Below are the code and all the weights of a small trained network. Each question names an input and a class and asks about switching units off, where a switched-off unit gives its printed mean instead of its output.

import numpy as np


def w(rows, s, z=0):
    codes = np.array(rows[::2]) - 128.0
    scale = np.full(codes.shape[1], s)
    scale[-1] = z or s
    return codes * scale


def norm(h):
    return h / np.sqrt((h * h).mean(-1, keepdims=True) + 1e-5)


def f(y):
    return y / 2 * (1 + np.tanh(0.7978845608 * (y + 0.044715 * y**3)))


def log_softmax(a):
    a = a - a.max(-1, keepdims=True)
    return a - np.log(np.exp(a).sum(-1, keepdims=True))


def net(x, mask):
    res = np.array(x, float).reshape(1, 6) / 4 @ E
    u = 0
    for l in range(4):
        y = f(norm(res) @ A[l][:, :-1].T + A[l][:, -1])
        res = res + np.where(mask[u : u + 6], y, B[l][:, -1]) @ B[l][:, :-1]
        u += 6
    return log_softmax(norm(res)[-1] @ U[:, :-1].T + U[:, -1])


A, B = {}, {}
E = w([
[159,178,114,105,154,107,144,36,253,72],'x0',
[119,57,233,174,105,165,86,37,122,128],'x1',
[147,223,133,92,103,145,186,87,117,101],'x2',
[32,150,116,215,59,129,99,137,173,162],'x3',
[162,130,78,191,124,180,246,161,132,111],'x4',
[127,207,93,118,203,122,96,133,54,97],'x5',
],0.0033)
A[0] = w([
[186,28,130,160,196,164,159,152,137,92,5],'0.n0',
[32,158,113,184,141,81,2,107,181,163,14],'0.n1',
[146,198,80,191,120,155,197,113,171,87,131],'0.n2',
[133,160,95,71,189,75,120,112,154,66,121],'0.n3',
[103,53,154,126,131,102,88,157,60,174,20],'0.n4',
[157,76,142,11,136,66,142,123,183,114,5],'0.n5',
],0.0047,0.0025)
B[0] = w([
[149,80,97,139,254,160,76,63,149,90,161],'0.n0',
[88,128,132,97,175,88,181,100,153,69,189],'0.n1',
[139,145,57,174,165,184,99,91,116,43,254],'0.n2',
[155,199,101,88,164,123,138,130,120,114,212],'0.n3',
[200,83,77,157,171,201,161,155,129,118,182],'0.n4',
[184,83,100,150,155,176,79,139,124,37,161],'0.n5',
],0.0047,0.0026)
A[1] = w([
[153,82,145,179,86,147,134,223,47,245,49],'1.n0',
[24,104,173,254,130,147,12,151,142,125,5],'1.n1',
[128,124,182,194,33,144,101,47,224,95,126],'1.n2',
[70,68,211,84,144,91,14,179,53,184,87],'1.n3',
[149,249,149,66,64,82,185,148,102,130,46],'1.n4',
[166,199,146,59,113,138,153,84,78,119,37],'1.n5',
],0.0043,0.0024)
B[1] = w([
[194,195,125,63,17,168,87,187,85,155,236],'1.n0',
[55,161,79,18,151,78,186,97,68,109,186],'1.n1',
[83,112,177,75,64,147,213,176,137,195,254],'1.n2',
[136,122,23,100,85,120,212,117,111,94,226],'1.n3',
[121,75,86,183,224,143,143,86,119,95,156],'1.n4',
[95,158,142,103,192,2,103,79,128,101,149],'1.n5',
],0.005,0.0023)
A[2] = w([
[118,94,134,86,27,129,64,245,105,253,16],'2.n0',
[227,71,123,68,120,88,139,149,241,132,127],'2.n1',
[165,150,40,190,116,187,96,151,25,128,169],'2.n2',
[73,123,83,158,63,64,133,223,216,192,1],'2.n3',
[223,208,159,70,137,159,150,93,196,113,57],'2.n4',
[136,106,206,63,173,77,15,77,160,114,18],'2.n5',
],0.0048,0.0031)
B[2] = w([
[162,221,200,85,140,141,2,159,86,140,204],'2.n0',
[110,119,85,29,122,115,157,126,99,41,180],'2.n1',
[166,96,106,143,60,129,136,227,136,147,254],'2.n2',
[104,94,197,89,166,157,175,69,129,170,147],'2.n3',
[74,152,92,150,89,75,130,215,61,117,168],'2.n4',
[152,114,146,190,136,85,134,152,32,182,147],'2.n5',
],0.0068,0.0041)
A[3] = w([
[150,212,96,96,199,108,117,188,114,96,76],'3.n0',
[138,108,86,51,129,97,106,184,115,138,174],'3.n1',
[122,25,94,150,184,132,106,137,123,186,7],'3.n2',
[61,82,158,134,74,161,171,97,241,182,140],'3.n3',
[116,228,90,189,129,163,139,110,183,75,84],'3.n4',
[100,192,2,119,119,140,155,146,197,111,90],'3.n5',
],0.0062,0.0018)
B[3] = w([
[88,159,202,127,111,101,87,20,81,141,255],'3.n0',
[29,86,129,67,85,107,161,55,147,89,242],'3.n1',
[121,207,57,121,136,114,180,136,185,59,123],'3.n2',
[22,239,241,63,147,120,122,57,138,183,215],'3.n3',
[197,87,27,122,94,65,205,175,49,59,205],'3.n4',
[55,2,75,107,29,57,253,113,87,141,248],'3.n5',
],0.0054,0.0041)
U = w([
[171,122,185,70,25,205,34,203,85,201,165],'0',
[28,181,249,103,134,139,146,49,235,231,142],'1',
[140,184,155,221,120,128,135,100,204,180,2],'2',
[75,97,71,50,87,48,214,78,69,50,187],'3',
[225,43,94,124,212,214,92,129,214,52,87],'4',
[154,228,175,152,237,60,6,49,67,114,108],'5',
[218,78,41,252,88,169,156,219,134,169,93],'6',
],0.011,0.0079)

Each question gives the input, the list of numbers given to net, and the class t.
The units are the neurons (one row each of A and B). Each row of codes is followed by its name. A weight is (code - 128) times the scale printed after its matrix; where a second scale follows, it is the last column's (A, B and U).
mask holds one flag per neuron, layer by layer. A switched-off neuron (its flag False) gives its mean, the last column of its row in B, instead of its output. The means were averaged over made-up inputs and are rounded, as every weight is.
A unit's drop is (log p(t) with every unit on - log p(t) with that unit switched off) / (log p(t) with every unit on - log p(t) with every unit switched off).
The circuit of an input: a set's keep is (log p(t) with only the set's units on - log p(t) with every unit switched off) / (log p(t) with every unit on - log p(t) with every unit switched off). Starting from the 12 units with the biggest drops (on a tie, the unit counted first), units are removed one at a time, each time the one whose removal leaves the highest keep (on an exact tie, the one counted first), for as long as the keep stays at least 0.8.
circuit, biggest first: the units of the circuit, biggest drop first
most important unit: the unit with the biggest drop
top k neurons: the k neurons with the biggest drops, biggest first
k most important neurons of layer l: the k neurons of layer l with the biggest drops, biggest first
drop of u: that unit's drop, to one decimal
input [8,6,4,6,-6,6], class 5: circuit, biggest first -> 3.n5, 2.n5
input [-4,4,3,1,-5,-8], class 0: circuit, biggest first -> 2.n0
input [3,1,-2,5,-4,6], class 5: 2 most important neurons of layer 0 -> 0.n1, 0.n2
input [2,4,-1,-6,8,7], class 5: top 3 neurons -> 1.n3, 0.n0, 3.n0
input [-1,8,1,-7,6,-5], class 4: circuit, biggest first -> 0.n0, 3.n5
input [-2,1,-4,6,7,-2], class 0: circuit, biggest first -> 1.n0, 2.n0, 1.n3
input [-8,8,-6,-7,0,5], class 6: circuit, biggest first -> 0.n4, 3.n3, 2.n2
input [1,7,3,-3,8,1], class 6: top 2 neurons -> 0.n2, 3.n1
input [2,-5,3,3,-2,-6], class 1: circuit, biggest first -> 2.n3, 3.n3
input [-4,3,-4,-2,-3,-3], class 0: top 2 neurons -> 1.n0, 0.n4
input [-1,-4,-8,-1,8,8], class 6: 2 most important neurons of layer 2 -> 2.n2, 2.n1
input [-1,-5,-1,3,-6,-7], class 1: top 2 neurons -> 2.n3, 0.n1
input [1,0,1,-2,2,8], class 5: top 4 neurons -> 1.n5, 1.n3, 3.n0, 0.n4
input [6,6,1,-1,-1,-3], class 1: most important unit -> 1.n2
input [6,7,7,-6,2,5], class 5: top 2 neurons -> 1.n5, 3.n5
input [-5,7,-6,-5,-1,6], class 6: 2 most important neurons of layer 1 -> 1.n2, 1.n3
input [-6,4,-8,1,7,-4], class 0: top 3 neurons -> 1.n0, 2.n0, 0.n2
input [5,3,2,0,4,-8], class 1: top 2 neurons -> 1.n2, 3.n3
input [-5,2,7,-6,7,0], class 6: top 3 neurons -> 2.n1, 2.n0, 0.n3
input [-4,-4,5,3,-3,-6], class 0: most important unit -> 2.n0
input [-3,-2,-7,-6,-2,-7], class 4: top 2 neurons -> 0.n0, 0.n4
input [-3,-6,3,7,8,5], class 6: 2 most important neurons of layer 2 -> 2.n2, 2.n1
input [2,4,0,-2,-2,-3], class 1: top 2 neurons -> 1.n2, 1.n0
input [-5,-4,-7,-5,-4,3], class 0: top 2 neurons -> 2.n0, 1.n0
input [-2,-8,3,2,3,-4], class 6: drop of 0.n3 -> 0.1
input [-3,6,-8,-7,2,5], class 4: drop of 3.n5 -> 0.1
input [0,-1,-8,-8,5,-1], class 4: drop of 0.n0 -> 0.5
input [-4,6,1,-5,6,6], class 6: drop of 3.n1 -> 0.0
input [0,-4,0,-2,-8,7], class 5: most important neuron of layer 2 -> 2.n5
